In the rows, zero is written as 128.
Known rows:
floril: [149 132 111 113  96  47 166 155 152 139 100 124 109 148 105 138  88 145
 106 157 120 138 139  99 134 103  67 106 131 160 124 136 124 106 147  80
 162 113 190]
tivus: [160 121 124 155 113 131 119 132 150 131 134 110 130 115 121 130 118 130
 127 115 104 133 135 139 161 148 155 136 168 170 158 120 111 153 131 144
  99 152 137]
grudoflas: [119 112 161 140 139 189 137 109 116 124 158 128 164 116 161  88 153 132
 153 142 195 110  99 181 127 132 170 128 137 101 113 105 122 170 139 156
  72 154  95]
peklorak: [191  84 130 149  58 134 139  76 175 158 175 139 135  62  97 155 173 209
 122 140 146 161 168 133 196  96 136 137 152 184 178  97 157 157 120 143
 129 110 147]
trune: [ 97 141 105  91 130  96 115 194  77 132  36 122  94 153 131 152  85  82
 105 108  78 140 141  89  55  97  96 119  60  82  91 176 107  63 101  91
 175 133 126]
toplo: [162  70 112 149 104 142 126  68 172 125 160 155 149  73  95 116 175 193
 111 139 135 154 156 101 198 122 109 144 146 211 190  79 152 168 108 145
 106  95 153]
piplek: [174  80 109 142  83 140 149  72 184 148 169 132 132  84 118 127 159 189
 115 137 141 159 147 106 198 116 124 146 147 202 184  98 172 179 122 141
 103  92 144]
lezum: [145 121  97 161 116 107 146 139 156 148 151 108 120  95 116 127 114 114
 130 101 115 156 130 149 157 155 140 130 191 171 140 138 110 175 110 144
  92 151 119]
grube: [ 51 188 124  53 113 117 134 201  77 108  56 110  67 184 152 148 119 106
 106 149  50 120 144  77  65 105 100 136  87  63 101 213 112 103 123 120
 164 147 123]
gutra: [121 109 165 142 137 187 137 104 117 122 156 134 165 114 158  88 150 130
 155 139 198 109 101 184 129 131 168 127 140 104 114 100 121 169 140 152
  76 158 101]
klastuk: [154 123 120 117 152 143 113 125 142 128 140 134 138  84 144  88 159 149
 159 116 153 124 109 166  93 139 163 137 117 156 161  53 108 157 106 160
  98 143 110]
maste: [112 110 164 153 114 166 146 105 137 116 149 126 162 132 121 108 133 137
 132 157 166 133 113 144 178 127 127 116 140 128 104 138 122 152 146 143
  89 144 139]
tromen: [179 139 137 124 112 146 115 129 143 149 152 121 133  61 133 123 165 165
 169 114 160 132 126 194 101 114 189 135 121 127 155  73 103 132 105 161
 122 158  98]
guto: [163 118 117 146 122 124 125 119 157 144 136 116 143  98 111 122 121 141
 143 116 134 157 114 137 153 141 133 125 118 172 140 102 125 129 121 141
 111 122 134]
zada: [148 143 125 110 103 141 148 135 171 129 136  93 120 113 134 107 134 164
 139 149 109 148 108 111 150 121 147 138 115 168 168 106 122 155 137 149
 113 128 143]
triga: [167  64  94 148 112 141 150  69 184 144 157 137 143 116 133 106 132 170
 105 125 137 153 133  88 193 143 109 151 136 223 184  82 195 193 135 127
  78  69 143]
foskam: [ 52 125 145 111 123 129 132 179  49 110  49 134 119 177 137 144  90  70
  97 135 117 118 137 104  85  93  88 106  85  38  49 214 106  84 126  92
 149 153 130]
sagrak: [108 151 104 118 147 132 151 128 145 154 187 126 117  83 148 101 171 127
 156 107 160 147 105 193 105 160 151 137 170 129 123 121 131 188  91 184
  79 141  66]
fidru: [161 125 122 132 118 130 131 126 160 135 134 113 135 102 117 119 124 148
 139 125 127 156 113 130 150 134 139 126 114 172 151 100 125 135 124 144
 108 124 135]
vetrel: [163 109 142 168 144 115 101  94 138 150 144 148 158 125 102 148 123 123
 140 102 152 144 140 177 167 174 118 114 142 162  98 108 145 109 139 151
  98 119 129]
basten: [124 155 107 103 164  95 124 171 115 116  92 134 120 120 134 104 114 118
 140 124 130 103 111 138  56 120 128 126 104 107 134 106  90  95 109 104
 148 141 124]

Facts:
raskim fisok:vetrel zoskes:e nomuk:g
grusomel zoskes:b nomuk:k
stoven fisok:tretik zoskes:b nomuk:f
taplaton fisok:toplo zoskes:a nomuk:h
desteklal zoskes:a nomuk:h
drokel fisok:buflan zoskes:a nomuk:f
grebe fisok:ziflistis zoskes:b nomuk:k
maste zoskes:c nomuk:k
funidror fisok:foskam zoskes:d nomuk:k
pluplogir zoskes:a nomuk:i
teru fisok:skizan zoskes:a nomuk:k
boskir fisok:kaplo zoskes:e nomuk:h
grekin zoskes:d nomuk:h
dramek fisok:gregar zoskes:a nomuk:i
ponulor fisok:bapi zoskes:d nomuk:h
dudri fisok:brakek zoskes:b nomuk:h
zigre zoskes:d nomuk:i
faflok fisok:diran zoskes:d nomuk:g
guto fisok:totis zoskes:a nomuk:k
fegol zoskes:e nomuk:f
skoner zoskes:a nomuk:f
totis fisok:poten zoskes:c nomuk:j
stetro zoskes:e nomuk:h
famum fisok:lezum zoskes:a nomuk:f
kipem fisok:brifli zoskes:a nomuk:h
kaplo fisok:faflok zoskes:b nomuk:i
tretik fisok:tutrer zoskes:a nomuk:i
klibri fisok:sape zoskes:b nomuk:h
triska fisok:grapotram zoskes:c nomuk:h
kuder fisok:razu zoskes:c nomuk:j
luflige fisok:gruskik zoskes:a nomuk:k
ridru fisok:tivus zoskes:b nomuk:g
rugrun fisok:giflur zoskes:a nomuk:k
bribrumu zoskes:c nomuk:j
bapi fisok:grozo zoskes:b nomuk:i
zada fisok:lakil zoskes:a nomuk:k
skunik fisok:stetro zoskes:c nomuk:k
triske fisok:luni zoskes:c nomuk:j
keskal fisok:plages zoskes:a nomuk:k
ziflistis fisok:luflige zoskes:c nomuk:j
pagro zoskes:e nomuk:k
pleru fisok:kaso zoskes:d nomuk:h
droske fisok:zada zoskes:b nomuk:k
greflun fisok:drutus zoskes:a nomuk:i
draflos fisok:plibri zoskes:e nomuk:g
lubrak zoskes:e nomuk:k
lezum fisok:luflen zoskes:e nomuk:k
gaku fisok:treser zoskes:c nomuk:k
sape fisok:restul zoskes:a nomuk:j
floril fisok:griles zoskes:a nomuk:i
vetrel zoskes:b nomuk:k
tivus fisok:grodrun zoskes:e nomuk:k
klekik fisok:stoven zoskes:d nomuk:j
grodrun fisok:dreskin zoskes:c nomuk:j
triga fisok:grusomel zoskes:a nomuk:g
brakek fisok:gutra zoskes:b nomuk:h
plages fisok:piplek zoskes:a nomuk:g
trune zoskes:a nomuk:j
treser fisok:bruve zoskes:a nomuk:f
foskam fisok:desteklal zoskes:c nomuk:j
pofar fisok:ruful zoskes:a nomuk:f
mege zoskes:c nomuk:h
toplo fisok:brodrur zoskes:a nomuk:g
naflogin fisok:veves zoskes:a nomuk:k
grudoflas fisok:vure zoskes:c nomuk:f
ruful fisok:taplaton zoskes:c nomuk:g
flesi zoskes:a nomuk:h
restul fisok:lubrak zoskes:b nomuk:f
kaso fisok:triske zoskes:c nomuk:g
vuflema fisok:kipem zoskes:d nomuk:f
bukar fisok:pleru zoskes:a nomuk:j
vetre fisok:klekik zoskes:b nomuk:j
tutrer fisok:drupel zoskes:d nomuk:j
diran fisok:drokel zoskes:c nomuk:g
drupel fisok:statan zoskes:c nomuk:h
drupok fisok:funidror zoskes:b nomuk:g
griles fisok:grekin zoskes:e nomuk:g
drutus fisok:boskir zoskes:b nomuk:j
nukostuk fisok:fesku zoskes:b nomuk:h
statan fisok:greflun zoskes:c nomuk:h
brodrur fisok:klastuk zoskes:c nomuk:g
potru zoskes:b nomuk:k
luflen fisok:truplor zoskes:d nomuk:h
tikon fisok:dregen zoskes:e nomuk:h
rubre fisok:floril zoskes:e nomuk:h
veves zoskes:c nomuk:h
fise zoskes:b nomuk:f
plibri zoskes:c nomuk:j
klopa fisok:klibri zoskes:a nomuk:i
klastefa zoskes:c nomuk:i
sagrak fisok:famum zoskes:b nomuk:f
brifli fisok:broklezin zoskes:b nomuk:k
grapotram fisok:guto zoskes:a nomuk:k
piplek fisok:ponulor zoskes:a nomuk:g
bruve fisok:rubre zoskes:a nomuk:h
ponil fisok:dudri zoskes:c nomuk:h
grube fisok:droske zoskes:b nomuk:j
geplu zoskes:e nomuk:i
fidru zoskes:a nomuk:k
seden fisok:grebe zoskes:e nomuk:h
brigra zoskes:c nomuk:g
skizan fisok:pofar zoskes:d nomuk:g
zerom zoskes:a nomuk:i
grefan zoskes:d nomuk:k
broklezin fisok:skunik zoskes:d nomuk:g
vure fisok:vuflema zoskes:a nomuk:h
gruskik zoskes:a nomuk:f
klastuk fisok:basten zoskes:a nomuk:f
giflur zoskes:b nomuk:k
buflan fisok:saral zoskes:a nomuk:j
dregen fisok:tromen zoskes:c nomuk:g
peklorak fisok:vetre zoskes:a nomuk:g
grozo fisok:klopa zoskes:a nomuk:f
bogul zoskes:d nomuk:j
razu fisok:grudoflas zoskes:e nomuk:g
truplor fisok:kuder zoskes:e nomuk:i
luni fisok:pluplogir zoskes:b nomuk:h
ropla fisok:naflogin zoskes:d nomuk:f
fesku fisok:triska zoskes:e nomuk:h
gozar zoskes:b nomuk:j
gregar fisok:ponil zoskes:c nomuk:h
tromen fisok:peklorak zoskes:a nomuk:f
zavis fisok:keskal zoskes:a nomuk:k
poten fisok:skilin zoskes:d nomuk:g
skilin fisok:raskim zoskes:a nomuk:i
saral fisok:triga zoskes:a nomuk:f
pafudas zoskes:b nomuk:k
basten fisok:gaku zoskes:a nomuk:h
deremel fisok:rugrun zoskes:c nomuk:k
riladron fisok:ropla zoskes:a nomuk:k
seta fisok:draflos zoskes:a nomuk:k
gutra fisok:potru zoskes:c nomuk:f
bobas zoskes:a nomuk:g
flefam zoskes:b nomuk:g
dreskin fisok:fegol zoskes:a nomuk:h
lakil fisok:nukostuk zoskes:c nomuk:j

Rows:
No name comes twice in this set of rows, the named rows included.
[136 120 129 142 159 135 125 104 154 126 136 126 147 166 141 110 106 125
 132 123 127 132 109 124 161 189 115 131 129 179 125 107 165 150 158 149
  72 104 134] -> grusomel
[117 142  95 125 108  95 150 147 155 121 116 123 113 121  90 146 106 148
 100 142  83 154 129  76 155  99  90 128 126 142 145 175 123  94 116  96
 165  98 149] -> dramek
[183  69 118 168  83 136 133  82 168 145 166 137 130  98 118 138 149 172
 103 121 118 131 174 115 202 131 140 150 198 200 193 104 159 196 134 137
  90 119 148] -> draflos
[ 46 126 133 111 125 121 144 179  56 120  60 131 118 173 136 142  90  62
  96 132 124 130 135 109  84  97  81 105  98  39  40 227 111  92 111  91
 146 154 118] -> kuder
[136 109 193 151 109 195 122  98 127 103 131 124 173 150 130 119 130 154
 136 169 153 111 118 136 189 121 152 123 114 119 120 123 128 128 180 140
  94 141 154] -> skunik
[190 103 134 173 121 121 107 125 143 138 125 117 144 129 120 137  99 122
 132 102 116 123 142 147 163 159 153 128 161 173 148 102 123 140 149 133
  98 146 143] -> lubrak
[117 109 162 146 114 148 149 109 132 116 142 134 156 136 120  99 138 136
 139 172 176 128 116 150 167 123 109 105 146 142 100 125 108 164 148 142
  89 152 160] -> gaku
[167  82 130 163 110 132 114  18 155 154 217 144 129 109 105 158 176 137
 129 118 163 162 152 114 205 150 115 118 160 197 140  83 194 173 126 156
 158  76 145] -> poten
[102 140 119 130 132  93 142 131 146 118 117 136 121 174 106 150 101 134
  96 141  90 129 135  82 168 141  73 125 141 139 117 179 153  98 150 103
 138  92 153] -> kaplo
[ 91 171 138  87 122  94  95 153  56 131  92 115  74 163 116 189 129  55
 124 118  91 142 155  96  60 109 109 101  79  61  68 177 115  64 103 114
 249 137 132] -> klekik
[127 126  90 159 110  74 149 157 143 135 118 121 109 131  95 158  80 111
  89 113  77 137 150  96 164 124  94 127 184 146 136 189 119 118 122  87
 143 125 146] -> truplor
[153 134 142 128 154 151 111 110 132 140 157 135 141 117 156 113 157 140
 161 111 162 112 123 186 107 166 169 138 137 133 130  80 141 150 135 172
  88 141  93] -> restul
[137 171 147  92 158  62 126 137  97 139 137 119  93 179 158 126 121  70
 161 140 164  96 113 150  38 144 118  93 123 106  88  79 125 119 153 107
 204 132 150] -> grekin

Now the same objects, written a new way:
Known rows:
skoner: [ 96 147 123  55 169 102 129 157 125 117 147 140 127 130 142 121 104 155
 144 119 163 145 124 123 131 124 160  80 127  80 149 122 103 141 106  91
  98 137 155]
bruve: [136 128 144  90  63 115 137 168 155 105 161 150 113  94 147 106 115 141
 184  93 150 129 110 127 113 144 171 177  90  86 216 124 136 142  98 129
 118 128 137]
zavis: [ 48 137 113  54 166 125 130 159 174 121 137 122 144 109 133 136 121 160
 132 115 142 151 125 135 136 101 154  82 116  89 140 107 137 143  98 120
 120 153 135]
gruskik: [ 95 146 123  54 170 102 129 158 125 118 145 140 126 130 142 122 105 155
 144 120 164 144 123 124 131 123 160  80 127  80 149 123 103 142 105  91
  98 138 154]
luflige: [ 39 137 116  64 159 130 130 152 179 119 142 125 143 110 133 128 122 161
 134 116 143 146 129 133 135  95 151  91 117  89 147 106 124 141  99 115
 119 140 141]
pofar: [102 140 130  52 166 100 127 147 126 115 145 143 133 130 147 118 105 151
 142 124 167 144 118 125 130 120 160 100 130  80 142 120 107 143  99  96
 105 137 150]
grube: [126 132 127 143 132 154 122 181 180 121 148 128 123  75  97 104 120 155
 141 116 169 147 155 121 103 149 169 145  97 126 137 140 134 144 129 129
  90 124 161]
klibri: [195 128 136 122 131 144 127 223 159 115 155 145  97  74 114 101 111 144
 161 105 172 156 135 120  93 185 169 168  83 121 192 152 154 154 129 138
  93 135 144]
bapi: [192 145 140  99 195 124 117 188 110 121 144 133 132 109  87 136  93 151
 137 139 197 153 136 114 111 176 175 123 119 124 109 156 128 152 149  93
  80 157 143]
grusomel: [ 75 123 120 115 224 166 116 185 191 120 140 134 127  89 104 118 118 159
 113 135 161 157 150 123 116 123 145 127 114 121 126 127 129 153 129 118
  96 121 155]
drutus: [130 119 119 147 160 160 123 181 183 111 149 126 125  75 103 115 116 154
 138 123 152 142 155 117 110 154 163 150  99 124 150 136 129 147 145 127
  94 126 153]
stoven: [187 138 126  98 232 135 119 196 146 114 151 126 123 112 117 100 104 158
 121 139 181 154 157 110 114 159 150  86 130 113 123 149  93 147 135 108
  78 133 158]
droske: [ 91 137 125 114 197 162 116 187 195 127 143 127 128  91 102 104 123 162
 116 128 171 158 156 124 111 120 149 108 113 122 114 134 127 149 115 124
  92 121 161]
drupok: [142 138 140 117 189 141 118 176 146 121 144 129 137  99  90 121 105 156
 128 138 187 149 149 116 113 151 165 128 118 127 107 144 119 146 143 106
  87 140 149]
brigra: [119 143 137 102 165 130 124 158 140 119 140 132 143 106 103 132 104 156
 138 130 172 139 138 122 121 136 167 116 118 113 116 133 114 142 129 100
  99 142 145]
kaso: [122 143 137 101 168 129 124 158 140 119 140 134 142 106 102 133 104 156
 138 131 173 139 138 121 122 137 168 115 118 112 115 133 113 142 129 101
  99 142 145]
bribrumu: [107 131 129 120 124 142 130 165 172 117 142 133 133  84 114 118 116 154
 146 114 154 140 141 127 113 137 168 138  99 114 146 126 132 141 122 129
 109 134 145]
faflok: [ 96 123  85  93 177 140 119 139 146 119 160 119 130 113  83 134  99 153
 140 129 168 149 145 113 124 143 153 124 114  94 164 129 126 144 133  75
  93 142 146]
lezum: [ 71 130 157 115 196 139 129 178 172 117 137 143 122  93 103 125 129 161
 125 130 165 158 142 133 128 100 126  67 120 124 165 109 127 143 128 120
 112 143 140]
truplor: [153 146 183 124 169 107 131 171  99 112 146 152 119 111  82 140 101 153
 152 137 197 145 133 120 124 143 150  84 126 126 164 135 102 139 156  81
  93 153 142]
pagro: [ 88 128 149 114 196 138 126 173 180 115 137 136 124  90 104 128 128 157
 126 129 156 154 136 135 129 102 129  67 121 121 160 111 135 147 122 120
 112 146 143]

Rows:
No name comes twice in this set of rows, the named rows included.
[122 146 125  74 139 111 133 141 145 110 150 109 154 119 122 138 107 159
 150 122 153 130 136 122 137 129 167  81 123  90 136 122  99 133 123 101
 108 157 134] -> peklorak
[ 35 146 115  72 141 132 128 149 185 122 143 125 136 108 127 123 124 161
 139 109 144 144 133 132 132  92 156  80 115  87 143 109 121 140  92 109
 110 130 154] -> zada
[169 122  95  84 105 133 129 190 156 121 168 131  98  92 109 105 109 143
 171  93 169 161 132 120 100 177 161 153  80  94 235 141 168 149 110 121
 101 151 134] -> ponulor
[108 146 115  39 180  96 128 167 117 120 140 136 129 129 142 132 103 153
 141 118 161 154 118 128 132 131 165  69 126  80 142 123 122 145 105  96
  99 156 148] -> grozo
[123 132  90  59 196 123 119 163 132 128 159 129 117 128 110 105 100 154
 131 125 188 165 146 115 117 144 145  93 123  87 163 135 123 146 110  85
  86 141 152] -> ropla
[ 66 139 120  85 146 117 129 135 134 112 145 134 140 115 115 150 104 154
 151 122 149 132 122 125 136 122 169 114 118  88 147 117 111 140 126  82
 106 141 149] -> triga
[102 135 128 113 181 138 123 153 144 113 141 140 135 104 100 143 101 154
 138 133 157 134 135 120 125 137 166 127 117 108 129 129 108 146 141  89
  96 131 154] -> diran
[ 74 132 138 107 214 161 121 194 180 127 139 135 131  93 105 106 120 166
 111 136 180 164 159 121 113 121 140 115 115 128 124 128 122 146 129 127
  99 127 144] -> brifli
[180 126 164 142 104 126 136 196 155 103 158 155  86  75 111 111 121 141
 176 101 160 143 126 128 106 156 149 127  91 118 239 132 139 147 128 128
 105 134 147] -> seden
[161 116 109  96  92 137 129 175 162 116 175 137 101  92 113  91 111 141
 173  97 173 151 133 117  99 166 155 182  84  94 233 138 153 146 106 120
 104 132 137] -> grekin
[125 115  79 103 130 148 128 151 183 116 165 102 131  94  98 110 115 154
 147 111 154 149 159 117 118 149 153 124  98  97 187 126 137 138 125 117
 104 148 138] -> tutrer

